Below are the code and all the weights of a small trained network. Each question names an input and a class and asks about switching units off, where a switched-off unit gives its printed mean instead of its output.

import numpy as np


def w(rows, s, z=0):
    codes = np.array(rows[::2]) - 128.0
    scale = np.full(codes.shape[1], s)
    scale[-1] = z or s
    return codes * scale


def norm(h):
    return h / np.sqrt((h * h).mean(-1, keepdims=True) + 1e-5)


def f(y):
    return y / 2 * (1 + np.tanh(0.7978845608 * (y + 0.044715 * y**3)))


def log_softmax(a):
    a = a - a.max(-1, keepdims=True)
    return a - np.log(np.exp(a).sum(-1, keepdims=True))


def net(x, mask):
    res = np.array(x, float).reshape(1, 6) / 4 @ E
    u = 0
    for l in range(4):
        y = f(norm(res) @ A[l][:, :-1].T + A[l][:, -1])
        res = res + np.where(mask[u : u + 9], y, B[l][:, -1]) @ B[l][:, :-1]
        u += 9
    return log_softmax(norm(res)[-1] @ U[:, :-1].T + U[:, -1])


A, B = {}, {}
E = w([
[160,17,252,129,163,150,73],'x0',
[121,17,97,108,126,126,148],'x1',
[102,91,160,93,58,4,171],'x2',
[190,84,135,164,73,160,109],'x3',
[40,69,181,171,75,165,192],'x4',
[208,155,113,198,177,37,175],'x5',
],0.0026)
A[0] = w([
[158,115,85,104,251,55,125,61],'0.n0',
[209,174,157,122,127,4,149,92],'0.n1',
[140,125,124,116,113,124,131,101],'0.n2',
[250,126,93,186,130,108,131,1],'0.n3',
[112,204,49,132,135,68,202,120],'0.n4',
[157,116,108,102,123,171,155,59],'0.n5',
[167,118,151,126,140,126,114,21],'0.n6',
[157,1,163,168,95,131,187,9],'0.n7',
[147,167,133,137,151,130,94,50],'0.n8',
],0.0045,0.0028)
B[0] = w([
[137,169,100,113,3,112,133,158],'0.n0',
[234,133,81,202,43,46,140,213],'0.n1',
[105,115,119,149,133,133,130,110],'0.n2',
[96,76,155,53,127,164,197,126],'0.n3',
[99,105,178,101,161,91,25,252],'0.n4',
[131,104,154,168,122,122,104,89],'0.n5',
[144,76,115,136,158,191,165,74],'0.n6',
[104,225,96,141,151,178,22,202],'0.n7',
[127,125,102,116,142,195,132,86],'0.n8',
],0.0036,0.0017)
A[1] = w([
[86,120,76,93,101,201,115,1],'1.n0',
[135,127,46,44,111,46,184,143],'1.n1',
[115,88,198,111,144,147,128,112],'1.n2',
[28,153,157,178,119,86,254,112],'1.n3',
[51,131,136,129,7,167,99,87],'1.n4',
[122,63,222,87,176,192,106,90],'1.n5',
[41,85,159,32,145,93,142,56],'1.n6',
[139,228,100,60,131,148,86,112],'1.n7',
[121,71,159,153,118,106,205,83],'1.n8',
],0.0048,0.0023)
B[1] = w([
[179,92,109,227,107,112,131,128],'1.n0',
[86,132,120,44,89,58,71,252],'1.n1',
[70,167,143,81,129,104,95,164],'1.n2',
[39,208,141,109,188,136,28,221],'1.n3',
[99,38,66,126,15,121,230,211],'1.n4',
[103,192,118,86,116,12,67,233],'1.n5',
[86,120,220,28,116,149,202,187],'1.n6',
[105,119,125,253,147,141,45,190],'1.n7',
[108,187,36,115,132,111,74,136],'1.n8',
],0.0034,0.002)
A[2] = w([
[121,186,92,84,116,191,214,6],'2.n0',
[184,33,218,87,121,111,45,90],'2.n1',
[97,164,97,127,106,176,156,68],'2.n2',
[58,129,138,147,163,215,233,28],'2.n3',
[206,118,147,167,145,216,239,111],'2.n4',
[3,133,110,38,111,114,126,90],'2.n5',
[205,168,143,100,154,156,54,101],'2.n6',
[41,158,153,15,96,147,142,60],'2.n7',
[105,111,167,172,169,154,38,147],'2.n8',
],0.0047,0.0022)
B[2] = w([
[144,138,117,191,144,139,173,93],'2.n0',
[118,246,146,163,210,198,149,213],'2.n1',
[111,128,186,132,150,148,186,117],'2.n2',
[190,210,168,169,128,77,192,125],'2.n3',
[117,55,117,37,99,4,179,119],'2.n4',
[149,77,233,50,160,154,162,252],'2.n5',
[84,136,104,165,164,185,244,168],'2.n6',
[127,112,221,92,177,99,218,212],'2.n7',
[101,176,49,101,182,131,97,204],'2.n8',
],0.0041,0.0029)
A[3] = w([
[98,213,23,105,133,149,212,125],'3.n0',
[241,103,68,195,205,142,178,78],'3.n1',
[167,241,164,159,254,111,94,138],'3.n2',
[119,207,137,126,64,42,70,4],'3.n3',
[140,55,107,100,233,241,204,139],'3.n4',
[92,115,165,156,174,199,50,119],'3.n5',
[131,99,207,173,101,30,163,108],'3.n6',
[158,20,46,22,155,141,128,127],'3.n7',
[130,180,44,207,85,178,78,153],'3.n8',
],0.0041,0.002)
B[3] = w([
[151,111,189,144,196,166,109,153],'3.n0',
[192,210,240,70,125,88,139,151],'3.n1',
[192,28,123,162,130,245,125,252],'3.n2',
[162,108,33,151,145,73,65,150],'3.n3',
[144,198,41,173,133,37,48,168],'3.n4',
[43,203,86,86,153,115,76,181],'3.n5',
[123,240,58,143,214,171,52,165],'3.n6',
[91,130,181,145,167,85,4,146],'3.n7',
[70,88,203,86,197,123,102,204],'3.n8',
],0.0035,0.003)
U = w([
[174,150,59,129,101,5,86,141],'0',
[112,17,79,145,34,179,151,114],'1',
[106,182,99,171,200,210,56,141],'2',
[96,155,114,177,90,157,226,103],'3',
[40,118,218,36,112,118,141,140],'4',
[211,145,170,142,151,159,160,121],'5',
[137,127,35,82,118,156,199,2],'6',
],0.013,0.025)

Each question gives the input, the list of numbers given to net, and the class t.
The units are the neurons (one row each of A and B). Each row of codes is followed by its name. A weight is (code - 128) times the scale printed after its matrix; where a second scale follows, it is the last column's (A, B and U).
mask holds one flag per neuron, layer by layer. A switched-off neuron (its flag False) gives its mean, the last column of its row in B, instead of its output. The means were averaged over made-up inputs and are rounded, as every weight is.
A unit's drop is (log p(t) with every unit on - log p(t) with that unit switched off) / (log p(t) with every unit on - log p(t) with every unit switched off).
The circuit of an input: a set's keep is (log p(t) with only the set's units on - log p(t) with every unit switched off) / (log p(t) with every unit on - log p(t) with every unit switched off). Starting from the 12 units with the biggest drops (on a tie, the unit counted first), units are removed one at a time, each time the one whose removal leaves the highest keep (on an exact tie, the one counted first), for as long as the keep stays at least 0.8.
circuit, biggest first: the units of the circuit, biggest drop first
unit that matters most: the unit with the biggest drop
top k neurons: the k neurons with the biggest drops, biggest first
top k neurons in layer l: the k neurons of layer l with the biggest drops, biggest first
drop of u: that unit's drop, to one decimal
input [-6,8,5,0,-6,-3], class 4: top 2 neurons in layer 1 -> (1.n6 1.n1)
input [-8,-3,-3,8,0,4], class 5: unit that matters most -> 1.n3
input [5,3,-1,-8,2,7], class 0: circuit, biggest first -> (0.n0 0.n1 2.n5)
input [8,-3,6,-1,0,2], class 5: circuit, biggest first -> (2.n1 3.n2)
input [6,-7,3,-2,-6,-1], class 5: circuit, biggest first -> (0.n1 1.n3 2.n6 1.n5)
input [3,7,-1,-7,0,5], class 0: top 3 neurons -> (0.n1 1.n6 0.n3)
input [7,3,-1,7,8,-1], class 2: circuit, biggest first -> (2.n1 0.n7)
input [5,4,6,3,0,0], class 2: top 3 neurons -> (2.n1 0.n7 1.n1)
input [-1,-1,-3,3,6,-5], class 1: top 4 neurons -> (1.n4 1.n0 2.n1 0.n4)
input [3,7,2,3,1,4], class 2: top 2 neurons -> (0.n7 1.n4)
input [4,-8,0,-4,5,7], class 2: top 2 neurons -> (1.n3 3.n2)
input [2,-2,0,-6,-6,2], class 0: top 2 neurons in layer 1 -> (1.n1 1.n3)
input [-6,-8,-6,6,-3,7], class 5: top 3 neurons in layer 0 -> (0.n7 0.n3 0.n1)
input [1,-1,4,0,-4,-1], class 0: circuit, biggest first -> (0.n1)
input [5,1,4,7,-6,2], class 5: top 2 neurons -> (2.n1 1.n4)
input [-3,-8,-1,5,-6,2], class 5: top 2 neurons -> (0.n1 1.n3)
input [6,4,-1,5,-3,0], class 2: drop of 0.n0 -> 0.0
input [8,-5,8,7,1,5], class 5: drop of 1.n3 -> 0.1
input [-3,4,-5,6,0,-2], class 0: drop of 2.n4 -> 0.5
input [1,-5,4,-1,-2,-1], class 0: circuit, biggest first -> (0.n1)
